Here is a tiny trained network, its code and every weight. The questions are about switching its units off for an input and a class, where a switched-off unit gives its printed mean instead of its output.

import numpy as np


def w(rows, s, z=0):
    codes = np.array(rows[::2]) - 128.0
    scale = np.full(codes.shape[1], s)
    scale[-1] = z or s
    return codes * scale


def norm(h):
    return h / np.sqrt((h * h).mean(-1, keepdims=True) + 1e-5)


def f(y):
    return y / 2 * (1 + np.tanh(0.7978845608 * (y + 0.044715 * y**3)))


def log_softmax(a):
    a = a - a.max(-1, keepdims=True)
    return a - np.log(np.exp(a).sum(-1, keepdims=True))


def net(x, mask):
    res = np.array(x, float).reshape(1, 4) / 4 @ E
    u = 0
    for l in range(4):
        y = f(norm(res) @ A[l][:, :-1].T + A[l][:, -1])
        res = res + np.where(mask[u : u + 3], y, B[l][:, -1]) @ B[l][:, :-1]
        u += 3
    return log_softmax(norm(res)[-1] @ U[:, :-1].T + U[:, -1])


A, B = {}, {}
E = w([
[83,153,115,83,190,135,162],'x0',
[63,89,166,129,74,103,150],'x1',
[62,141,127,254,123,53,102],'x2',
[163,86,90,61,166,96,110],'x3',
],0.0082)
A[0] = w([
[161,80,241,10,74,98,165,50],'L0N1',
[108,148,166,103,16,30,156,120],'L0N2',
[39,168,113,111,1,49,212,7],'L0N3',
],0.005,0.0019)
B[0] = w([
[112,205,96,135,104,77,133,254],'L0N1',
[91,138,110,129,232,139,31,199],'L0N2',
[154,58,139,98,86,89,2,191],'L0N3',
],0.0092,0.0028)
A[1] = w([
[125,135,97,100,238,83,152,64],'L1N1',
[117,198,97,160,113,140,45,183],'L1N2',
[49,1,154,160,210,135,123,251],'L1N3',
],0.0079,0.0017)
B[1] = w([
[43,49,223,128,51,61,4,205],'L1N1',
[140,151,95,77,154,162,255,253],'L1N2',
[143,170,45,196,7,138,31,250],'L1N3',
],0.0084,0.0034)
A[2] = w([
[163,136,182,95,65,113,84,6],'L2N1',
[176,127,177,179,189,1,111,229],'L2N2',
[110,214,148,178,191,87,119,19],'L2N3',
],0.0066,0.0013)
B[2] = w([
[185,184,255,125,210,152,95,252],'L2N1',
[203,180,186,46,77,227,98,239],'L2N2',
[51,119,156,87,229,67,130,154],'L2N3',
],0.0086,0.0016)
A[3] = w([
[115,194,155,185,172,168,212,92],'L3N1',
[72,86,152,2,116,72,81,255],'L3N2',
[27,30,97,138,76,193,153,117],'L3N3',
],0.006,0.0017)
B[3] = w([
[159,178,224,89,101,91,117,162],'L3N1',
[34,154,12,181,153,183,196,255],'L3N2',
[236,254,119,48,50,132,70,134],'L3N3',
],0.011,0.0048)
U = w([
[108,174,194,187,192,42,150,102],'0',
[43,108,74,123,188,202,165,185],'1',
[115,123,115,204,43,122,7,171],'2',
[131,38,166,158,162,75,130,2],'3',
[233,55,85,115,146,154,109,111],'4',
[124,50,185,112,154,79,91,28],'5',
[178,149,230,112,82,195,187,159],'6',
],0.014,0.0078)

Each question gives the input, the list of numbers given to net, and the class t.
The units are the neurons (one row each of A and B). Each row of codes is followed by its name. A weight is (code - 128) times the scale printed after its matrix; where a second scale follows, it is the last column's (A, B and U).
mask holds one flag per neuron, layer by layer. A switched-off neuron (its flag False) gives its mean, the last column of its row in B, instead of its output. The means were averaged over made-up inputs and are rounded, as every weight is.
A unit's drop is (log p(t) with every unit on - log p(t) with that unit switched off) / (log p(t) with every unit on - log p(t) with every unit switched off).
The circuit of an input: a set's keep is (log p(t) with only the set's units on - log p(t) with every unit switched off) / (log p(t) with every unit on - log p(t) with every unit switched off). Starting from all 12 units, units are removed one at a time, each time the one whose removal leaves the highest keep (on an exact tie, the one counted first), for as long as the keep stays at least 0.8.
units of the circuit, in order: the units of the circuit, biggest drop first
k most important neurons: the k neurons with the biggest drops, biggest first
top k neurons in layer l: the k neurons of layer l with the biggest drops, biggest first
drop of u: that unit's drop, to one decimal
input [-2,8,-3,-3], class 1: top 2 neurons in layer 1 -> [L1N2, L1N1]
input [-1,-6,-6,4], class 1: units of the circuit, in order -> [L1N3, L3N2, L1N1]
input [2,2,1,3], class 2: units of the circuit, in order -> [L1N3]
input [2,-8,2,-4], class 0: units of the circuit, in order -> [L2N3, L3N2]
input [-4,-8,1,0], class 6: 3 most important neurons -> [L1N3, L3N2, L3N1]
input [-2,-4,3,-5], class 0: 2 most important neurons -> [L2N3, L2N2]
input [-6,8,-1,4], class 1: 4 most important neurons -> [L0N1, L3N2, L1N2, L1N1]
input [1,-1,5,-4], class 0: 4 most important neurons -> [L1N2, L1N1, L2N3, L3N1]
input [-4,-2,6,0], class 0: units of the circuit, in order -> [L1N2, L2N3]
input [4,-2,3,-4], class 0: 2 most important neurons -> [L2N3, L3N2]
input [7,1,0,0], class 2: 3 most important neurons -> [L0N1, L1N3, L1N2]
input [6,-4,7,8], class 2: top 2 neurons in layer 1 -> [L1N1, L1N3]
input [7,-3,-5,-8], class 6: top 2 neurons in layer 3 -> [L3N1, L3N2]
input [-5,6,-8,7], class 1: units of the circuit, in order -> [L3N2]
input [8,0,4,2], class 2: 2 most important neurons -> [L1N3, L0N1]
input [2,-6,-8,5], class 1: 2 most important neurons -> [L3N2, L1N1]
input [-2,8,-8,-4], class 1: 2 most important neurons -> [L3N2, L1N3]
input [-3,8,-2,8], class 1: 2 most important neurons -> [L0N1, L3N2]
input [-7,-8,6,-5], class 6: top 2 neurons in layer 3 -> [L3N1, L3N2]
input [7,3,-6,-7], class 6: top 2 neurons in layer 3 -> [L3N1, L3N3]
input [8,4,1,0], class 2: most important neuron -> [L1N3]
input [-8,-6,5,-3], class 6: top 2 neurons in layer 3 -> [L3N1, L3N2]
input [-6,-8,6,1], class 6: 2 most important neurons -> [L2N2, L1N3]
input [-2,3,-6,2], class 1: top 2 neurons in layer 1 -> [L1N3, L1N2]
input [7,3,1,-5], class 2: drop of L1N3 -> 0.1
input [4,8,1,1], class 2: drop of L3N3 -> 0.0
input [6,3,7,8], class 2: drop of L1N3 -> 0.4
input [5,0,4,4], class 2: drop of L1N3 -> 0.1
